Here is a tiny trained network, its code and every weight. The questions are about switching its units off for an input and a class, where a switched-off unit gives its printed mean instead of its output.

import numpy as np


def w(rows, s, z=0):
    codes = np.array(rows[::2]) - 128.0
    scale = np.full(codes.shape[1], s)
    scale[-1] = z or s
    return codes * scale


def norm(h):
    return h / np.sqrt((h * h).mean(-1, keepdims=True) + 1e-5)


def f(y):
    return np.maximum(y, 0)


def log_softmax(a):
    a = a - a.max(-1, keepdims=True)
    return a - np.log(np.exp(a).sum(-1, keepdims=True))


def net(x, mask):
    res = np.array(x, float).reshape(1, 8) / 4 @ E
    u = 0
    for l in range(4):
        y = f(norm(res) @ A[l][:, :-1].T + A[l][:, -1])
        res = res + np.where(mask[u : u + 3], y, B[l][:, -1]) @ B[l][:, :-1]
        u += 3
    return log_softmax(norm(res)[-1] @ U[:, :-1].T + U[:, -1])


A, B = {}, {}
E = w([
[61,203,19],'x0',
[187,30,37],'x1',
[53,252,60],'x2',
[177,128,113],'x3',
[172,18,117],'x4',
[142,91,174],'x5',
[20,47,144],'x6',
[213,176,156],'x7',
],0.0029)
A[0] = w([
[124,122,254,225],'L0N0',
[175,166,73,111],'L0N1',
[147,113,157,1],'L0N2',
],0.0087,0.0022)
B[0] = w([
[188,45,177,252],'L0N0',
[88,119,254,190],'L0N1',
[109,138,140,139],'L0N2',
],0.0049,0.0045)
A[1] = w([
[130,129,132,101],'L1N0',
[239,237,72,253],'L1N1',
[116,109,254,136],'L1N2',
],0.0063,0.0028)
B[1] = w([
[142,146,146,128],'L1N0',
[46,83,253,252],'L1N1',
[198,64,186,255],'L1N2',
],0.0052,0.0037)
A[2] = w([
[53,3,130,253],'L2N0',
[205,151,193,118],'L2N1',
[182,53,17,53],'L2N2',
],0.0053,0.0024)
B[2] = w([
[251,253,136,255],'L2N0',
[181,167,154,190],'L2N1',
[178,131,16,144],'L2N2',
],0.0049)
A[3] = w([
[161,74,254,252],'L3N0',
[160,34,182,104],'L3N1',
[63,142,22,81],'L3N2',
],0.007,0.0028)
B[3] = w([
[155,255,152,254],'L3N0',
[121,157,158,181],'L3N1',
[162,141,184,144],'L3N2',
],0.009,0.0088)
U = w([
[182,167,185,192],'0',
[92,29,117,50],'1',
[195,102,8,118],'2',
[56,36,100,2],'3',
[16,172,114,161],'4',
[80,37,105,12],'5',
],0.014,0.0094)

Each question gives the input, the list of numbers given to net, and the class t.
The units are the neurons (one row each of A and B). Each row of codes is followed by its name. A weight is (code - 128) times the scale printed after its matrix; where a second scale follows, it is the last column's (A, B and U).
mask holds one flag per neuron, layer by layer. A switched-off neuron (its flag False) gives its mean, the last column of its row in B, instead of its output. The means were averaged over made-up inputs and are rounded, as every weight is.
A unit's drop is (log p(t) with every unit on - log p(t) with that unit switched off) / (log p(t) with every unit on - log p(t) with every unit switched off).
The circuit of an input: a set's keep is (log p(t) with only the set's units on - log p(t) with every unit switched off) / (log p(t) with every unit on - log p(t) with every unit switched off). Starting from all 12 units, units are removed one at a time, each time the one whose removal leaves the highest keep (on an exact tie, the one counted first), for as long as the keep stays at least 0.8.
units of the circuit, in order: the units of the circuit, biggest drop first
unit that matters most: the unit with the biggest drop
top k neurons: the k neurons with the biggest drops, biggest first
drop when u is switched off: that unit's drop, to one decimal
input [3,-1,7,-1,6,-8,1,0], class 4: units of the circuit, in order	[L3N0 L1N2]
input [-6,1,6,-6,1,-8,-3,-6], class 4: unit that matters most	L0N0
input [3,7,6,6,2,-8,6,3], class 2: top 2 neurons	[L3N0 L3N1]
input [5,6,2,-2,-8,-8,4,7], class 4: units of the circuit, in order	[L3N0 L2N0]
input [5,6,1,-3,3,1,2,3], class 2: top 2 neurons	[L3N0 L1N1]
input [-2,8,-3,-2,8,1,2,4], class 2: top 2 neurons	[L1N1 L2N2]
input [0,8,1,4,1,4,6,-3], class 2: drop when L3N0 is switched off	0.2
input [5,6,0,-3,0,-1,-5,3], class 4: drop when L1N2 is switched off	0.2
input [8,5,-4,5,0,-2,2,-7], class 2: drop when L3N0 is switched off	0.3
input [5,7,4,-7,-8,-2,-8,7], class 4: drop when L3N0 is switched off	0.1
